In the rows, zero is written as 128.
[ 68 169 136 158  95 126 104 130 175 137 162  92 118 193 103 164  76 137
 110 129 124 100 135 153 100  84 146 124 157 122 141 139  95 140  93 115
 150 199 136 144 141]  J_382
[130 154 164 148 100 128  97 131 147 127 210 118  95 137 154 159 150 134
  69 134 124 141 143 118 101 143 145 108 105 132 136 115  96 153 163 144
 142  63 159 129 103]  J_964
[100 176 183 156  96 161  96 147 148 120 189 118 111 144 118 172 109 151
  56 143 104 113 156 109 114 124 159  95 104 153 115 117  83 136 165 154
 152  75 155 112 115]  J_964
[ 55 130 157 141 114  73 113 146  96 139 110 141 156 124 119 172 162 109
  78 149 126 157 139  87 125 131 148 142 139  76 131  93 113 129 117 132
 123 158 138  83 112]  J_807
[ 47 167 133 173  98 129  88 139 150 120 144  65 114 183 119 194  60 144
 146 150 123  97 138 139 106  78 170 153 168 132 169 151 101 121 104 134
 156 184 131  91 155]  J_833
[128 146 145 153 107 116 108 126 137 137 208 110  85 133 160 183 136 149
 102 139 141 118 139 111 101 160 182 126 132 145 144 131  99 156 156 129
 146  79 161 138 107]  J_833
[121 157 175 160  95 129  98 130 149 136 198 120 104 138 143 153 103 143
  78 150 121 115 156 101  84 138 157 102 131 132 130 135  85 164 180 147
 173  77 145  98 105]  J_153
[ 57 162 104 145 105  93  99 114 165 151 117 100 119 197  96 169  80 118
 101 127 129 111 124 151  80  74 139 117 175 103 150 155 100  86  79  88
 149 197 137 136 149]  J_382
[ 81 134 184 121 118 118  94 130  87 133 123 167 138 139 149 185 185 125
  96 137 114 147 133 101 149 113 189 110 103  81 124  70  89 154 132 126
 106 157 125 113 102]  J_382
[ 71 165 118 159 102 111 110 139 171 139 160  90 110 178 110 155  65 120
 125 141 130  98 130 158 107  93 157 139 176 145 155 134  98 136  79 100
 154 213 131 126 148]  J_531
[ 39 107 146 147 124  82  92 163  87 139 135 136 164 142 142 238 141 137
 118 151 126 121 153  96 116 115 175 153 118  73 171  94  79 154 121 126
 154 182 146 135 117]  J_964
[123 153 159 152 106 116  93 142 136 127 193 129  95 134 145 168 168 138
  71 123 139 133 141 112 100 134 155 117 122 136 120 125  91 154 162 140
 150  78 165 131  92]  J_153
[ 57 178 122 165 100 136 103 133 164 127 161  93 108 184 109 172  63 138
 104 140 121  88 138 166 108 105 161 124 180 136 149 123  94 143  84 111
 150 199 147 144 147]  J_707
[108 169 187 153  96 170  95 149 144 116 189 119 119 137 132 183 108 163
  57 144 108 107 154  93 108 127 163  97 105 152  92 119  86 145 169 146
 149  76 145 120 106]  J_807
[ 57 168 127 164 101 137  85 136 147 110 140  73 103 186 118 182  69 140
 144 143 117 105 147 147 103  61 160 148 171 123 169 141 100 117  98 154
 145 176 132  90 153]  J_138
[102 171 180 150 101 159 100 143 143 121 177 121 119 138 130 184 102 164
  60 142 104 106 150  93 102 120 160  98 111 154 100 128  86 136 165 129
 156  81 145 120 110]  J_807
[100 183 191 162  97 161  95 151 151 126 184 104 110 153 119 179  82 162
  62 154 114  96 161  92 130 123 174  94 100 156  97 128  95 142 165 144
 157  77 145 108 116]  J_833
[ 52 174 135 165  91 134  91 148 166 117 150  82 121 183 122 175  91 129
 126 138 119 112 134 153 102  66 131 153 152 130 178 132 103 126  94 148
 145 173 129 104 151]  J_964
[ 69 140 168 133 116 122  88 140  87 131 125 162 134 135 160 198 175 124
  87 152 120 139 135 101 148 141 182 115 124  90 141  54  90 161 120 116
 118 159 137 121 106]  J_707
[ 66 133 180 123 114 112  87 144  82 140 128 163 145 128 143 184 156 114
  78 152 120 149 139  96 157 127 177 110 115  91 124  60  89 151 119 112
 116 168 125  94 102]  J_531
[ 68 169 124 155  99 120 112 126 176 137 166  91 107 187 101 159  69 135
 131 138 125  94 136 154 111  88 153 132 168 124 150 148  94 140  89 114
 153 207 134 149 149]  J_382
[ 70 136 184 137 114 127  95 152  87 138 139 142 144 147 143 203 155 132
  93 158 110 138 141  90 161 124 189 122 107  93 132  71  91 159 133 126
 120 157 131  97 110]  J_833
[ 75 137 178 130 112 127  98 145  95 126 134 159 152 129 147 179 183 119
  81 156 109 152 135  89 150 128 163 122 112  93 123  63  99 154 128 122
 112 154 122 112 108]  J_807
[141 152 156 150 109 125 102 137 136 129 204 132  89 123 162 165 166 145
  96 127 132 128 136 106 106 134 158 121 123 141 138 122  93 167 160 132
 148  82 162 126 100]  J_153
[ 50 135 162 150 115  58 102 141  86 148  97 139 152 133 118 177 169 100
  68 148 130 158 146  89 129 125 172 134 141  76 133  91 117 122 118 124
 126 149 145  62 113]  J_833
[ 52 122 163 140 117  67  98 140  86 145 107 137 143 127 118 167 162 107
  77 148 122 151 143  92 122 125 171 124 142  88 138  90  96 135 126 125
 137 153 148  75 105]  J_531
[ 51 171 128 167 105 128  86 141 146 112 130  85 108 183 125 188  83 146
 140 136 131 102 135 156 104  83 159 145 172 122 166 134  97 127  91 128
 143 193 136 101 143]  J_707
[ 78 129 187 129 116 118  94 138  95 137 128 161 137 138 146 188 168 127
  99 144 117 144 142  91 148 114 181 111 102  77 120  77  86 156 129 131
 113 160 127 116 108]  J_382
[ 64 167 122 159 103 139  87 134 149 114 147  72  99 190 116 177  64 142
 156 151 116 100 145 148 108  65 160 143 174 121 175 148  95 122 100 144
 146 176 125 100 154]  J_138
[116 158 178 153  93 126  98 127 150 145 183 112 108 137 142 155  79 147
  66 152 130 118 156  95  87 149 150  98 130 142 125 126  94 152 162 133
 169  79 145  88 103]  J_531
[ 53 131 153 144 125  73 101 136  81 138 106 140 131 129 120 176 159 123
  84 150 127 144 150 100 133 142 175 123 152  70 136  90  97 141 126 129
 126 152 159  92 105]  J_707
[104 174 182 158 103 156  97 149 143 126 184 121 102 141 124 181 106 165
  67 138 104 100 157  96 103 114 171  98 115 154 113 129  73 150 166 145
 168  82 161 106 111]  J_153
[ 57 171 145 159  96 132  85 129 162 121 147  79 107 190 129 183  81 148
 140 132 123 104 135 141  99  66 150 143 146 115 164 144  94 134 100 136
 151 179 132 117 145]  J_382
[ 67 156  94 146 104  97  93 121 158 139 127 104 114 184  81 154  82  92
  92 134 129 128 128 163  99  90 138 114 190 107 143 142 110  85  87 104
 133 195 142 120 148]  J_138
[ 79 134 180 122 114 124  94 142  94 132 130 162 156 135 159 197 166 121
  88 149 114 150 128  91 141 126 172 122 106  87 124  64  95 160 128 113
 111 161 120 100 101]  J_807
[112 180 194 152 103 167 101 131 146 121 173 116  95 140 123 160 106 176
  76 140 100 110 163  90 117 114 157  88  99 147 106 131  87 135 169 150
 156  75 147 117 120]  J_382
[132 153 146 143 105 130  98 121 134 127 203 119  82 132 157 166 139 144
  82 136 129 136 152 112 104 144 162 111 130 131 140 116 102 153 153 145
 144  65 166 129 104]  J_138
[ 76 142 176 127 115 118  90 144  94 139 130 172 146 134 140 183 178 109
  83 147 109 148 134  96 148 114 181 110 118  89 135  67  85 156 126 123
 123 160 135  91 106]  J_153
[ 69 176 106 152 102 130 103 120 172 124 158  88 104 184 105 155  65 121
 115 144 119 105 141 165 112  83 164 125 185 135 152 131 105 131  74 117
 149 191 139 120 153]  J_138
[ 54 179 133 167  99 146  87 146 150 108 150  80 103 186 137 190  84 152
 137 137 124 102 132 158 108  82 148 149 165 128 171 130  96 137  93 130
 149 183 136 123 143]  J_707
[ 57 134 166 141 119  63 103 130  91 142 110 148 146 131 126 175 175 118
  90 136 128 150 148  91 123 114 176 125 127  68 139  96 102 133 118 128
 135 156 145  88 110]  J_382
[129 161 167 145  98 135  97 113 145 130 178 122  96 143 145 151  88 136
  72 146 115 123 157 108  83 133 162  87 129 132 118 129  96 146 168 131
 157  64 137  91 107]  J_138
[124 150 160 141  95 122 100 112 153 145 184 120  96 128 155 154  78 143
  76 152 133 106 152 100  80 158 164  97 138 152 129 126  93 160 155 127
 162  77 139 101 103]  J_531
[ 52 121 158 137 116  62 104 147  89 146 106 141 143 126 115 170 157 104
  67 142 130 156 143  97 131 126 159 130 142  83 128  84 104 135 112 126
 125 167 152  74 103]  J_531
[ 65 167 100 148 111 107  98 123 158 136 114 107 121 183  91 160  76 111
 101 136 135 111 125 162 103 108 140 112 186 116 140 142 108  93  84  87
 146 197 140 130 144]  J_707
[115 158 168 160  95 131 111 109 152 146 188 103 100 144 147 162  66 147
  85 166 110 109 159  97  83 157 180 105 136 143 140 131  93 152 169 139
 172  78 143  91 123]  J_833
[ 46 137 150 139 116  67 107 127  88 143 107 136 146 129 111 176 154 104
  78 159 117 150 146  92 136 127 186 126 148  80 145  94 113 120 117 130
 128 148 149  67 120]  J_833
[ 53 105 144 142 128  82  93 154  82 142 128 147 151 136 152 221 156 133
 132 147 123 126 150  90 115  96 177 153 133  70 170 100  78 163 121 125
 157 183 144 120 113]  J_153
[115 170 196 152  99 165  91 138 144 118 188 121 102 143 126 174 124 168
  63 132 112 109 160  98 114 117 168  86  93 145  93 124  84 144 172 157
 147  70 151 141 105]  J_382
[124 155 160 154  98 125 103 122 150 141 189 122  97 129 147 153 105 143
  85 149 119 107 147 100  82 146 164 102 141 142 140 133  87 162 172 145
 166  77 147 100 113]  J_153
[ 77 127 184 130 115 108  91 153  85 140 123 158 150 129 141 179 166 114
  92 151 124 153 138  90 145 123 170 116 115  92 127  72  90 152 130 113
 123 161 121  90  97]  J_531
[130 153 153 146 109 127  99 123 123 121 189 131  86 121 163 169 161 149
  76 128 134 137 141 118 100 160 159 106 134 135 131 114  98 153 161 127
 144  68 167 139  93]  J_707
[ 83 122 166 129 121 105  99 151  89 139 127 170 148 130 136 179 196 117
 100 142 119 150 131 103 146 113 171 124 129  90 139  79  87 163 133 125
 122 167 137 106 100]  J_153
[100 188 190 165 100 177  99 156 142 115 186 114 100 141 124 176  97 182
  54 142 109 102 166 104 119 130 153  90 111 156 102 116  86 150 162 148
 158  77 158 128 109]  J_707
[ 80 123 173 128 117 120  97 138  87 132 126 163 156 127 148 184 181 118
  92 153 109 152 131  92 137 130 173 119 120  92 127  73  91 147 140 117
 116 157 121 109 106]  J_807
[ 76 129 179 130 114 124  99 141  90 134 134 157 154 135 152 186 181 125
  89 153 106 148 134  87 138 125 166 125 113  90 133  69  91 160 136 118
 120 151 124 114 103]  J_807
[ 44 113 145 131 122  89  92 144  96 140 132 137 159 146 149 228 134 127
 116 156 118 126 152  94 113 115 178 143 114  69 173  89  80 157 115 125
 154 164 144 125 114]  J_964
[ 65 161 116 147 103  91  94 117 160 150 111 110 124 192  82 151  87  97
 100 128 132 126 124 154  95  86 133 112 176  98 135 152 107  77  89  94
 139 207 125 123 150]  J_382
[ 56 125 145 141 121  66 101 138  93 136 107 133 131 129 112 168 153 111
  81 145 132 152 153 101 137 130 170 129 151  78 131  94 107 139 118 141
 127 153 155  77 110]  J_138
[ 67 169 106 150 103 131  99 121 165 130 153  89 107 187 110 165  67 131
 114 141 120 103 143 162 103  90 168 122 185 129 153 129  97 134  79 116
 148 192 141 115 146]  J_138
[134 148 161 142 105 123  98 133 136 133 202 117  82 129 167 170 132 148
  83 134 140 127 138 108 103 152 157 116 116 148 127 118  93 160 156 122
 146  76 155 137  94]  J_531
[ 48 113 144 145 131  88  90 157  72 133 124 137 144 145 156 229 153 147
 122 148 134 127 152 100 130 129 167 153 126  68 164  88  86 160 119 116
 152 182 147 149 108]  J_707
[ 67 161 120 158 101 115 109 139 168 138 161  88 115 177  96 154  63 126
 115 141 129  97 134 158 104  97 157 127 181 144 144 137  94 136  84 102
 152 209 134 126 141]  J_531
[ 45 110 155 142 127  76  86 144  87 147 127 143 147 140 161 235 158 147
 126 140 133 124 155  83 114 105 186 146 114  62 161  97  78 159 115 116
 152 181 142 147 113]  J_382
[115 164 173 155  93 125  99 115 152 137 177 121  98 132 153 164  99 151
  81 137 125 111 155  98  77 137 161 103 123 131 129 130  98 147 158 146
 156  81 140 105 118]  J_382
[136 144 164 140 107 116  96 118 135 136 197 130  90 138 160 170 162 146
  83 116 139 134 138 113  99 139 160 108 110 124 123 127  94 154 162 128
 142  80 159 154  92]  J_382
[ 48 126 146 138 119  65  99 138  93 142 113 136 145 129 114 177 167 109
  83 148 123 144 143 104 128 131 171 130 144  80 154  93  97 136 122 138
 127 148 154  83 114]  J_964
[ 53 161 101 156 106  95  97 129 151 144 118 107 123 189  91 167  81 102
  95 132 133 110 122 168  90 106 141 117 189 107 147 139 102  90  85  88
 145 204 141 137 147]  J_707
[ 84 129 158 117 123 121  88 124  81 133 124 161 127 139 149 182 173 115
  98 154 110 151 145 103 153 126 193 111 126  83 136  63  90 153 127 124
 114 148 133 104 105]  J_138
[ 95 179 187 163  99 160  99 143 133 123 184 111 110 142 121 178 106 167
  64 151 106 107 164  95 122 125 177  96 111 155 110 125  91 134 166 142
 160  76 150 101 117]  J_833
[ 56 133 160 137 115  71  99 133  98 142 106 141 153 124 127 173 162 109
  69 149 127 154 142  83 121 133 161 130 139  77 128  89 111 135 118 126
 123 146 142  74 108]  J_807
[132 155 161 147 100 127  99 139 151 120 206 127  99 127 154 164 152 137
  75 128 139 136 141 120 107 141 141 118 108 146 127 117 104 160 154 141
 137  70 152 137  98]  J_964
[ 52 109 140 134 127  81  88 148  90 141 123 153 152 137 163 229 171 133
 118 142 132 133 147  91 109 102 185 150 131  76 165  93  77 164 114 120
 160 170 151 119 100]  J_153
